[-479  143  439  489   78  267  307 -484  153  -91  334 -191 -515  208
 -437  -56 -414  -57 -229 -227   37   42  -64 -338    2  348  -81    6
 -401 -313 -317  127 -124 -181  300   60  147   42] -> tezes
[ 272  431 -300  131 -381  -84   29 -182  412 -424  -15   24   85 -610
 -314 -333   59  137    7   -7  -81 -156 -826 -551  -80   83  277  144
   67 -329  107 -133  108  184  -27 -431  221 -143] -> Vem
[-444  149  456  621  204  341  234 -552  250  -19  350 -212 -454  187
 -421 -207 -345   31 -147 -277  205   23  155 -362   57  213 -208  104
 -199 -286 -462   90 -147 -100  344 -146  221  -39] -> Nibi
[-583  137  335   95  133   -9  209  -27  321   37 -279 -498 -148 -250
 -158  568 -337 -410  538 -198  311  243 -273  -67   41  344  157  -87
 -298 -255 -475 -169   95 -388   98  144 -133  247] -> rarar
[ 137  341 -233   18 -356   54   28 -173  446 -366   11   16  -80 -555
 -372 -322  143  146  -26   61 -311 -151 -470 -580  -84  113  498  127
  -49 -331    1 -168  -10  233 -192 -311  300  -66] -> tezes
[-420  128  346  589  155  368  226 -536  233  -68  367 -216 -446  143
 -433 -192 -293   75 -167 -239  174   32  141 -349   78  293 -203   97
 -253 -304 -396   93 -103  -71  356 -198  270   31] -> Vem
[-437  105  419  473   86  239  290 -454  131 -116  335 -154 -543  225
 -301 -144 -387  -13 -220 -244  160   15  -21 -427   53  291  -81  -24
 -301 -322 -270   94 -155 -228  284  -44  117   10] -> Nibi
[-508  223  489  227  188   59   91  -81  329  143 -278 -506  -87 -301
  -72  561 -308 -289  512 -179  250  254 -159 -171  -88  441   75  122
 -328 -194 -295 -133   46 -356  185  214  -46  298] -> vaku
[ 123  276 -232  -33 -198  -30   85  -19  256 -403  -46   20   45 -335
 -212 -301  207  133  -56   70  -39 -132 -509 -448   38 -135  261   77
   54 -244 -174 -203  -79  137 -305 -184  158 -235] -> zele
[-587   70  490  152   48  -73   91  -36  348  286 -272 -439 -222 -348
  -24  666 -487 -454  542 -138  343  212 -152   -8 -164  529  235   48
 -373 -180 -342 -100    6 -379  140  231 -131  280] -> tuk
[-452  156  414  546  177  340  230 -541  209  -30  364 -218 -507  122
 -421 -224 -325   65 -129 -247  168   29  177 -326   26  237 -204   90
 -208 -285 -428  103 -118  -90  409 -144  199    9] -> mogir
[ 166  509 -341  211 -312  -81   39 -149  367 -408  -33  -15   82 -720
 -386 -335  116  103  -15  -89 -144 -177 -899 -464 -163   52  327  123
   59 -290  -29 -165   29  193   24 -409  149 -128] -> Vem
[-297 -339  393  522  393  281  -12  206  590 -446  -66  -63 -128   26
   12 -211  103  150  271 -205 -188  301 -416 -557  177  174   40   78
  -67 -390  683 -376 -259   84 -219  152  323   92] -> Fidot
[-480  228  498  268  188   63  135 -179  270  167 -318 -565 -156 -307
 -128  591 -371 -328  500 -155  301  285 -230 -133  -29  446   16  142
 -317 -193 -441  -79   99 -385  231  237    1  297] -> Fidot
[-267  121  547  460   57  315  289 -561  192   -7  389 -168 -643  146
 -438  -61 -499  -48 -286 -182  109  -66  187 -297 -133  360   51   85
 -262 -203 -241  123 -104 -142  341  -49   67   41] -> tuk
[-239 -326  432  550  340  329  -19  181  662 -380  -39  -20  -31  168
   89 -198  190  157  214 -184 -292  270 -309 -653  125  173   25   56
  -91 -414  744 -313 -306  139 -213  168  352  131] -> Tudir
[-361 -280  400  533  332  298  -43  157  684 -335  -73  -51  -99   19
   35 -184   97  123  270 -209 -316  309 -329 -617  133  237   19   59
 -178 -433  740 -337 -307  103 -148  144  403  137] -> Tudir
[-377  131  466  550  159  319  228 -518  292   -5  370 -175 -425  119
 -383 -184 -399   50 -180 -253  144   -8  246 -418   -9  243 -185   20
 -210 -288 -278  125 -137  -64  346 -158  175   26] -> zele
[-420   84  490  435   63  221  260 -453  173  -74  340 -125 -545  222
 -297 -128 -409  -20 -220 -145   98   22   27 -457   25  280  -62  -22
 -336 -341 -143   98 -177 -171  268   37  142   58] -> Tudir
[-516  128  368   92  205   38  174  -85  252   79 -281 -501 -178 -273
 -111  500 -358 -339  497 -149  309  278 -140  -88   66  317  256  -33
 -263 -233 -471 -225   70 -384   37  145 -223  248] -> furu
[-619  131  357  144  156   38  220  -58  309   71 -333 -494 -231 -245
 -136  561 -383 -425  519 -231  310  235 -176  -94   36  386  243  -58
 -264 -235 -513 -166   51 -398   73  167 -183  211] -> Fidot
[-530  189  307  157  165  -14  169 -109  318    8 -285 -545 -184 -288
 -163  505 -380 -349  506 -199  259  228 -224 -138   18  392  257  -62
 -247 -302 -426 -206   61 -391  114  110 -219  225] -> Tudir
[-532  153  400  183  178   20  187 -101  269   37 -286 -507 -200 -202
 -141  520 -349 -348  526 -191  350  211 -197 -115   66  344  121  -86
 -189 -238 -459 -205   44 -401  160  132 -216  255] -> Nibi
[-272 -240   76  355  358  184  -57  326  592 -489  -94  -31  -13  -10
  -48 -259  299  132  323 -189 -263  225 -378 -470  185  125   33   89
  -17 -373  545 -370 -250  124 -175   77  406  -39] -> furu
[ 179  437 -310  180 -331  -20   81 -215  412 -429   -5  -14  -36 -573
 -411 -326  124   84   -1  -55 -158 -164 -863 -504 -143  112  320  126
   54 -309  -17 -106   32  251   44 -406  260 -118] -> tuk
[-615  158  429  123   66   -1   74  -20  353  193 -282 -499 -227 -477
 -135  583 -416 -393  543 -142  228  220 -161  -48 -180  536  185  140
 -326 -211 -400 -131  -16 -391  140  217  -62  186] -> zele
[-499  127  454  172    8  -44   91  -28  322  293 -255 -446 -160 -389
   41  627 -411 -385  457 -117  251  207  -74  -19 -223  540   98   71
 -336 -167 -296  -67   34 -398  202  140  -59  261] -> rarar
[-523  182  530  227  182   55   79  -86  385  198 -329 -524 -118 -334
 -120  604 -319 -320  529 -158  269  288 -158 -206  -16  367  -19  156
 -364 -198 -361 -110   66 -387  194  259   23  260] -> Vem
[-382 -240  357  547  352  307   -4  171  638 -384  -57  -20 -101    4
   -5 -217   97  121  236 -227 -230  284 -367 -625  152  222   85   88
 -128 -457  651 -330 -270   72 -197  168  333   70] -> Fidot
[ 156  328 -273  -18 -311   18  -12 -132  438 -306  -22  115  -21 -508
 -298 -314  176   95   -2   68 -191 -110 -460 -648    3   25  491   27
  -95 -345   -4 -161   -5  167 -188 -232  277  -34] -> furu
[-471  152  334  628  205  314  236 -541  188  -87  334 -196 -422  221
 -409 -209 -315   34 -109 -331  182   22   58 -339  116  243 -159   19
 -292 -314 -475  100 -145  -73  447 -137  187  -45] -> tuk
[-243  139  523  511   43  312  326 -620  187   16  380 -124 -571  243
 -336  -75 -548  -38 -350 -126  102  -13  145 -353  -60  370  -61   75
 -313 -245 -207  151  -96 -121  378  -27   62   35] -> Fidot
[-215 -246  145  406  366  228 -126  277  557 -456  -84  -45  -54   -9
  -64 -319  290  228  312 -189 -305  187 -262 -439  182   83   47  159
   -2 -348  585 -408 -279  116 -187   85  375   -3] -> Nibi
[ 300  406 -292  158 -432  -80   -6 -216  423 -373   13    5   87 -568
 -364 -337   93   68   -9  -47 -190 -172 -844 -480 -169   58  298  152
   57 -291   18  -73  114  216   20 -431  244 -135] -> Fidot
[-420 -300  424  521  372  308    7  220  699 -353  -74  -85  -72   24
  -61 -192   97  106  308 -286 -233  314 -469 -602  154  195   24   64
  -71 -468  627 -342 -260   45 -184  168  362   96] -> rarar
[-449  156  500  221  159  -16   49  -79  318  172 -290 -550 -101 -320
 -116  604 -301 -321  508 -132  249  316 -224 -144  -77  434  -14  176
 -294 -201 -321  -79   95 -446  129  245   -6  241] -> tezes
[-499  206  486  211  195   63  144 -170  293  147 -304 -553 -161 -239
 -167  607 -389 -347  496 -143  315  269 -284 -172  -17  436   65  143
 -356 -211 -386 -130   39 -403  197  288  -68  316] -> Tudir
[-502  143  486  214  235   56  102 -121  286  251 -315 -532 -137 -285
  -53  570 -366 -290  476 -189  314  320 -168 -213  -33  419   82  133
 -364 -203 -331 -106   48 -410  165  259  -79  334] -> furu
[ 182  294 -221  -40 -287  -55   96  -96  367 -359   12   66   20 -318
 -132 -284   93  103  -73   34   -8 -166 -480 -515   17  -12  354   44
   40 -315  -55 -127  -20  118 -252 -285  118 -170] -> Vem
[-229  157  577  441   37  329  266 -534  184  -24  413 -182 -578  183
 -351 -110 -427    1 -270 -155  183  -50  182 -347 -120  392   -7  194
 -267 -207 -199   91 -121 -218  267  -71  105   92] -> vaku
[-504  173  365  165  131   31  148 -102  322  105 -278 -505 -222 -301
 -101  458 -363 -283  505 -155  280  246 -173 -106    8  417  312    0
 -267 -329 -377 -243   54 -451   86   99 -194  280] -> rarar
[-263 -181  235  347  267  227  -84  171  770 -339  -57  -76  -66   26
  -11 -306  161  176  274 -286 -383  166 -116 -619   60  270  242   93
  -41 -436  652 -340 -252  160 -140  -50  341  113] -> nar
[ 217  392 -368  202 -332  -85   59 -209  412 -461   -1  -12   44 -554
 -414 -308   86   70  -18  -51 -142 -138 -807 -598  -82   89  273   45
    1 -343    7  -73   81  232   36 -388  228 -145] -> zele
[-275  111  544  478  108  318  287 -552  222   -4  410 -202 -559  213
 -386  -78 -416  -17 -266 -206  106  -36  139 -350  -65  334  -25  122
 -216 -250 -203  153 -126 -143  336  -64  127   22] -> tuk
[  98  356 -235   48 -289   61   99 -241  423 -394   -8   34 -150 -460
 -292 -334   99  146  -57   20 -181 -123 -521 -742   22  156  525   71
  -79 -333   69 -194  -76  240 -156 -310  226   13] -> Nibi
[-465  122  384  578  194  310  262 -521  283  -54  349 -200 -455  153
 -419 -205 -384    0 -140 -270  168   22  109 -377   67  216 -150   37
 -227 -314 -430   94 -128  -77  388 -167  214  -20] -> rarar
[-239  152  572  497   49  347  289 -601  207   53  394 -195 -598  249
 -381 -102 -413  -28 -271 -225  138  -30  187 -308 -111  367    5  163
 -253 -193 -298  157 -101 -157  370  -76   76   50] -> tuk
[-435   84  506  425   75  290  232 -435  157  -77  332 -217 -551  139
 -369 -123 -338   63 -178 -223  108   18  -16 -406   26  240 -103   86
 -300 -342 -150   98 -130 -196  256   29  159   68] -> Vem
[ 217  408 -319  188 -334  -73    8 -171  385 -365  -51  -45  107 -582
 -399 -345  129  150   -8  -56 -123 -105 -851 -505 -104   79  211  177
   92 -325   35 -167  102  193  -57 -406  238 -145] -> Nibi
[-566  100  477  164   12  -58  103  -23  329  266 -270 -417 -172 -305
  -10  668 -484 -455  496 -117  275  226 -111  -24 -200  527  176  -19
 -420 -188 -428  -90   13 -398  190  232 -162  275] -> rarar
[-583  134  517  165   44   -8   99  -31  348  282 -272 -454 -145 -361
   19  660 -516 -414  528 -103  246  230 -116   16 -236  539  125   75
 -405 -170 -326 -114   25 -359  193  221 -156  346] -> vaku
[ 165  323 -202    0 -267  -40   25 -115  284 -279   39   12  -22 -407
 -306 -351  217  136  -93   33  -71 -134 -472 -435  -41   -1  334  144
  105 -257  -99 -165  -91  101 -284 -311  215 -160] -> mogir
[-241 -287  198  233  336  308  -15  282  675 -400  -53  -50  -49  143
   41 -249  256  196  206 -204 -364  144  -65 -506   60  189  185  126
  -30 -341  574 -338 -245  237 -256   70  359  109] -> nar
[-515  157  438  617  238  297  215 -479  236  -37  327 -215 -409  114
 -480 -215 -342   69 -125 -277  153   43   92 -349   57  226 -233   61
 -238 -287 -363   30 -160  -59  394  -98  229  -30] -> zele
[-619  112  423  163   15  -86   61   23  309  285 -266 -464 -176 -426
  -78  623 -415 -422  528 -144  283  221 -205   43 -200  544  174   56
 -340 -189 -424 -138   -2 -435  184  230 -130  238] -> rarar
[-558  103  504  151   30  -37  110  -50  339  327 -280 -482 -227 -306
  -73  654 -428 -422  473 -123  269  254 -151  -47 -173  508  131   49
 -355 -242 -399  -77    7 -457  170  254 -135  277] -> rarar
[ 152  406 -192   36 -309   62   42 -213  493 -350  -24  -10  -83 -508
 -398 -341  153  153   -9   12 -263 -117 -533 -702  -43  103  532  119
  -78 -357   63 -191  -41  195 -174 -319  297   15] -> zele
[-490  173  450  191  168  -11   70  -84  308  202 -337 -545 -150 -314
  -66  614 -306 -334  531 -136  334  281 -214 -191  -31  422   52  162
 -324 -197 -337 -112   73 -450  205  271  -66  282] -> tuk
[-375 -193  228  306  354  309  -49  213  724 -338  -43  -85  -97   65
  -69 -297  194  157  255 -293 -435  170 -174 -463   68  250  241  162
  -75 -400  587 -379 -336  163 -207   41  385   96] -> mogir
[-277  213  565  480  105  349  287 -568  155  -34  420 -198 -538  153
 -420 -128 -418   27 -305 -126   14  -32   92 -313  -90  328   20  200
 -258 -202 -215   87 -157 -131  322   -4  161   57] -> rarar
[-518  153  399  190  172   26   86 -102  294  193 -318 -489 -159 -331
  -86  586 -368 -341  497 -156  296  264 -168 -175  -37  472  107   86
 -341 -153 -387 -114   44 -410  198  241  -33  319] -> mogir
[ 155  377 -137   65 -312 -136   40 -129  404 -303   43    3   74 -387
 -315 -294  136   75  -22   10 -103 -133 -545 -524  -48  -30  368   38
   54 -321  -49 -151  -45  122 -234 -319  216 -174] -> furu
[-471  165  480  191  201   40   79 -112  345  151 -323 -541 -140 -269
  -88  590 -334 -353  527 -166  296  254 -165 -247    1  407  119  136
 -325 -206 -389 -115   58 -440  183  233  -27  274] -> tuk
[-428  112  530  266  157   60  111 -122  268  190 -269 -541 -173 -236
 -135  609 -303 -290  456 -160  308  249 -200 -211  -73  422   34  148
 -362 -187 -336  -71   33 -398  207  271  -23  328] -> rarar
[-306  172  530  465   84  341  273 -558  207    1  373 -183 -533  198
 -395  -88 -440    3 -244 -152   83    4   87 -300  -99  339   14  144
 -277 -246 -252   87 -116 -157  317    2   85  102] -> nar
[-240  195  586  470   63  341  294 -573  206  -61  433 -163 -511  214
 -337 -101 -455  -23 -284 -125   68  -41  119 -361 -116  312   -7  122
 -288 -226 -178  119 -136 -153  285  -45  106  121] -> Tudir
[-210  145  570  524   51  350  324 -590  166   -7  411 -163 -606  227
 -443 -111 -417  -23 -334 -138   77  -19  114 -315 -121  371  -64  130
 -260 -224 -313  149 -150 -142  335  -85  170   34] -> mogir
[ 132  356 -199   59 -270  -16   16 -171  368 -352  -35   44  -23 -472
 -390 -349  113  139    9  -12 -198  -90 -576 -628    5   99  475  -11
 -112 -329  -36 -226  -69  221 -136 -306  259   -8] -> furu
[-544  165  346  184  179   51  144  -91  347   45 -297 -539 -207 -296
 -140  520 -336 -316  551 -196  260  253 -158 -150   -2  385  199  -13
 -288 -295 -428 -191   57 -426  150   94 -133  292] -> nar
[-272  148  519  480   73  326  300 -547  201  -39  382 -203 -545  167
 -386  -96 -454   -5 -278 -200  166  -37  117 -352 -112  384  -63  134
 -226 -238 -216   89  -92 -164  335  -82   72   32] -> Tudir
[-487  129  389  584  193  297  275 -510  204  -89  354 -207 -484  196
 -444 -199 -314    6 -148 -269  131  -11   41 -315   70  209 -131   56
 -201 -273 -434   99 -169  -16  393  -82  214  -47] -> Fidot
[ 196  319 -182   76 -280   10   76 -226  358 -382    2   61 -122 -322
 -350 -290  112  104  -46    6 -124 -149 -580 -685  -12  180  542   -7
 -108 -320  -34 -128  -91  225 -112 -272  231   68] -> tuk
[-611  161  334  205  143   33  211  -97  297  -72 -284 -497 -255 -255
 -155  523 -413 -395  468 -154  240  212 -229 -191   20  385  265 -106
 -273 -289 -462 -188   35 -378  136   97 -211  239] -> Vem
[-129 -199  102  410  375  191 -133  338  555 -471 -115  -29    9 -131
   38 -318  326  218  316 -181 -305  233 -360 -423  126  122   38  165
   -3 -339  550 -388 -240   81 -160   42  388  -21] -> Fidot
[ 219  356 -170   65 -295   30   73 -253  394 -436  -14   -2  -50 -444
 -339 -305   89  102  -31   47 -176 -150 -604 -736   -8   88  406    6
   13 -334  -39 -126  -53  247 -104 -274  226    1] -> Tudir
[-586  113  361  128  191   56  213  -55  304   88 -301 -489 -224 -213
 -123  561 -342 -408  482 -207  300  266 -166  -53   41  383  180  -66
 -292 -256 -545 -152   52 -403   65  182 -146  221] -> Fidot
[ 125  365 -185  126 -339   21   18 -181  392 -331   26   34  -11 -485
 -403 -303  126   76  -24   52 -231 -114 -573 -587  -70  139  442   90
  -72 -300  -50 -156  -59  207 -147 -313  309   -7] -> vaku
[-498  218  489  288  165   27   49  -88  286  221 -295 -513  -72 -284
 -144  553 -278 -315  475 -144  236  261 -157 -179  -86  400   68  166
 -339 -184 -430 -104   40 -425  205  255   14  265] -> rarar
[-540  159  450  161  188   65  176  -81  287   35 -283 -524 -175 -212
 -128  526 -371 -345  508 -187  274  236 -144  -82   22  369  142  -48
 -260 -236 -514 -180   70 -380  146  148 -189  277] -> Vem
[-478  114  520  490   55  227  292 -460  129  -22  312 -134 -546  183
 -313  -74 -447  -42 -218 -215  162  -11   -6 -387   -5  269  -30  -53
 -366 -312 -247   96 -207 -191  272   28   79   50] -> tuk
[-255  198  586  508  117  351  263 -607  169    1  437 -208 -585  191
 -440 -104 -418  -11 -301 -119   71  -40  141 -294 -129  339    5  184
 -247 -203 -341  119 -161 -139  385  -23   96   69] -> tuk
[ 190  337 -207   35 -297    9   31 -197  437 -350   17   39   -8 -386
 -356 -300  128  126  -49   44 -248 -115 -462 -671  -25  103  423   -3
  -96 -369   -2 -122  -29  241 -150 -280  282    7] -> Tudir
[-459  174  520  254  239   55  133 -135  288  163 -310 -521 -163 -232
  -71  583 -354 -309  470 -199  327  284 -159 -235  -34  428   54  134
 -332 -196 -299  -82   98 -451  194  240 -102  319] -> tezes
[-128 -251   93  267  421  201  -17  410  481 -530 -120  -27   36   58
   48 -305  385  192  295 -163 -244  236 -375 -374  172   -5 -100  172
  107 -278  463 -340 -226  166 -250   82  294  -74] -> Nibi
[-583  164  386  209  158   14  232 -120  332   15 -275 -544 -210 -202
 -189  542 -430 -380  508 -218  255  242 -254 -144   38  409  243  -83
 -284 -306 -451 -188   52 -412  157  107 -176  218] -> rarar
